Here is a tiny trained network, its code and every weight. The questions are about switching its units off for an input and a target symbol, where a switched-off unit gives its printed mean instead of its output.

import numpy as np


def w(rows, s, z=0):
    codes = np.array(rows[::2]) - 128.0
    scale = np.full(codes.shape[1], s)
    scale[-1] = z or s
    return codes * scale


def f(y):
    return y / 2 * (1 + np.tanh(0.7978845608 * (y + 0.044715 * y**3)))


def softmax(a):
    e = np.exp(a - a.max(-1, keepdims=True))
    return e / e.sum(-1, keepdims=True)


def log_softmax(a):
    a = a - a.max(-1, keepdims=True)
    return a - np.log(np.exp(a).sum(-1, keepdims=True))


def net(x, mask):
    ids = ['ΘΞαησω'.index(c) for c in x.split()]
    T = len(ids)
    res = E[ids] + P[:T]
    r = res
    for j in range(3):
        rows = slice(3 * j, 3 * j + 3)
        q, k, v = (r @ M[0][rows].T for M in (Q, K, V))
        z = softmax(np.where(np.tri(T) > 0, q @ k.T / 3**0.5, -1e9)) @ v
        o = O[0][rows]
        res = res + np.where(mask[j], z, o[:, -1]) @ o[:, :-1]
    y = f(res @ A[0][:, :-1].T + A[0][:, -1])
    res = res + np.where(mask[3:7], y, B[0][:, -1]) @ B[0][:, :-1]
    return log_softmax(res[-1] @ U[:, :-1].T + U[:, -1])


Q, K, V, O, A, B = {}, {}, {}, {}, {}, {}
E = w([
[199,217,107,192],'Θ',
[213,141,41,120],'Ξ',
[207,170,59,195],'α',
[166,200,42,187],'η',
[181,173,20,132],'σ',
[161,237,146,4],'ω',
],0.013)
P = w([
[139,140,75,138],'0',
[193,160,133,131],'1',
[115,20,89,161],'2',
[164,99,183,139],'3',
[21,161,47,112],'4',
[151,170,135,136],'5',
[25,235,253,143],'6',
],0.021)
Q[0] = w([
[108,188,179,132],'h1',
[105,181,123,71],'h1',
[16,97,50,136],'h1',
[111,128,232,174],'h2',
[123,250,164,150],'h2',
[18,35,154,152],'h2',
[155,117,151,80],'h3',
[153,207,147,155],'h3',
[154,129,83,220],'h3',
],0.014)
K[0] = w([
[148,88,183,107],'h1',
[200,134,145,152],'h1',
[187,185,100,99],'h1',
[40,4,199,151],'h2',
[222,102,226,138],'h2',
[33,98,102,31],'h2',
[78,121,121,106],'h3',
[71,164,183,200],'h3',
[156,133,55,212],'h3',
],0.013)
V[0] = w([
[190,83,163,204],'h1',
[149,151,201,139],'h1',
[85,236,104,219],'h1',
[165,8,108,175],'h2',
[190,157,192,125],'h2',
[186,26,48,90],'h2',
[101,110,86,214],'h3',
[107,94,37,92],'h3',
[131,64,111,97],'h3',
],0.011)
O[0] = w([
[169,110,28,151,216],'h1',
[191,128,135,181,43],'h1',
[156,111,123,2,237],'h1',
[83,86,11,171,103],'h2',
[187,117,154,137,254],'h2',
[97,215,32,183,204],'h2',
[112,131,166,53,206],'h3',
[150,188,169,170,150],'h3',
[99,145,129,214,21],'h3',
],0.01,0.0066)
A[0] = w([
[199,142,105,141,254],'n1',
[146,164,94,241,30],'n2',
[8,151,111,136,15],'n3',
[190,158,102,123,155],'n4',
],0.014,0.003)
B[0] = w([
[87,43,92,128,238],'n1',
[189,104,52,64,176],'n2',
[176,188,233,254,159],'n3',
[115,65,159,209,251],'n4',
],0.0099,0.017)
U = w([
[139,55,165,136,72],'Θ',
[179,101,156,195,26],'Ξ',
[2,78,139,180,138],'α',
[106,158,127,59,202],'η',
[37,139,176,192,252],'σ',
[178,150,187,115,115],'ω',
],0.0091,0.0037)

Each question gives the input, a string of symbols that net reads in full, and the target symbol t.
The units are the heads (3 rows each of Q, K, V and O) and the neurons (one row each of A and B). Each row of codes is followed by its name. A weight is (code - 128) times the scale printed after its matrix; where a second scale follows, it is the last column's (O, A, B and U).
mask holds one flag per unit, heads first, then neurons. A switched-off unit (its flag False) gives its mean, the last column of its rows in O or B, instead of its output. The means were averaged over made-up inputs and are rounded, as every weight is.
A unit's drop is (log p(t) with every unit on - log p(t) with that unit switched off) / (log p(t) with every unit on - log p(t) with every unit switched off).
The circuit of an input: a set's keep is (log p(t) with only the set's units on - log p(t) with every unit switched off) / (log p(t) with every unit on - log p(t) with every unit switched off). Starting from all 7 units, units are removed one at a time, each time the one whose removal leaves the highest keep (on an exact tie, the one counted first), for as long as the keep stays at least 0.8.
units of the circuit, in order: the units of the circuit, biggest drop first
unit that matters most: the unit with the biggest drop
k most important neurons: the k neurons with the biggest drops, biggest first
which heads matter: for each layer, one digit per head in row order, 1 if its drop is at least 0.15 and else 0, layers parted by /
input Θ Θ ω Ξ Ξ, target Θ: which heads matter	110
input Θ σ η ω Θ, target σ: units of the circuit, in order	(n2; n3)
input η α ω η η Ξ σ, target η: unit that matters most	h3
input α Ξ ω η Θ, target Ξ: units of the circuit, in order	(n3; n2; h2; h1)
input Θ η Ξ η α, target η: which heads matter	000
input η η Ξ Ξ η Θ ω, target Ξ: which heads matter	110
input η Θ ω Θ Θ Ξ ω, target Θ: units of the circuit, in order	(h3; h2)
input Ξ η η η α η η, target η: which heads matter	001
input α ω σ Θ α σ Ξ, target Θ: which heads matter	111
input ω η Ξ ω Ξ, target η: 3 most important neurons	(n3; n1; n4)
input ω η ω, target ω: units of the circuit, in order	(h2; n1)
input ω Θ α Ξ η, target Θ: which heads matter	110
input σ Θ σ Θ η σ α, target Θ: which heads matter	111
input Θ η Ξ η σ, target η: unit that matters most	h1
input σ Ξ ω, target σ: which heads matter	111
input ω Θ Ξ, target ω: which heads matter	110
input α Ξ α, target α: which heads matter	110
input σ ω η, target σ: units of the circuit, in order	(h1; h2; n3; h3)
input η σ ω, target η: units of the circuit, in order	(n4; h1)
input ω Ξ Θ, target ω: units of the circuit, in order	(h2; h1; n4)
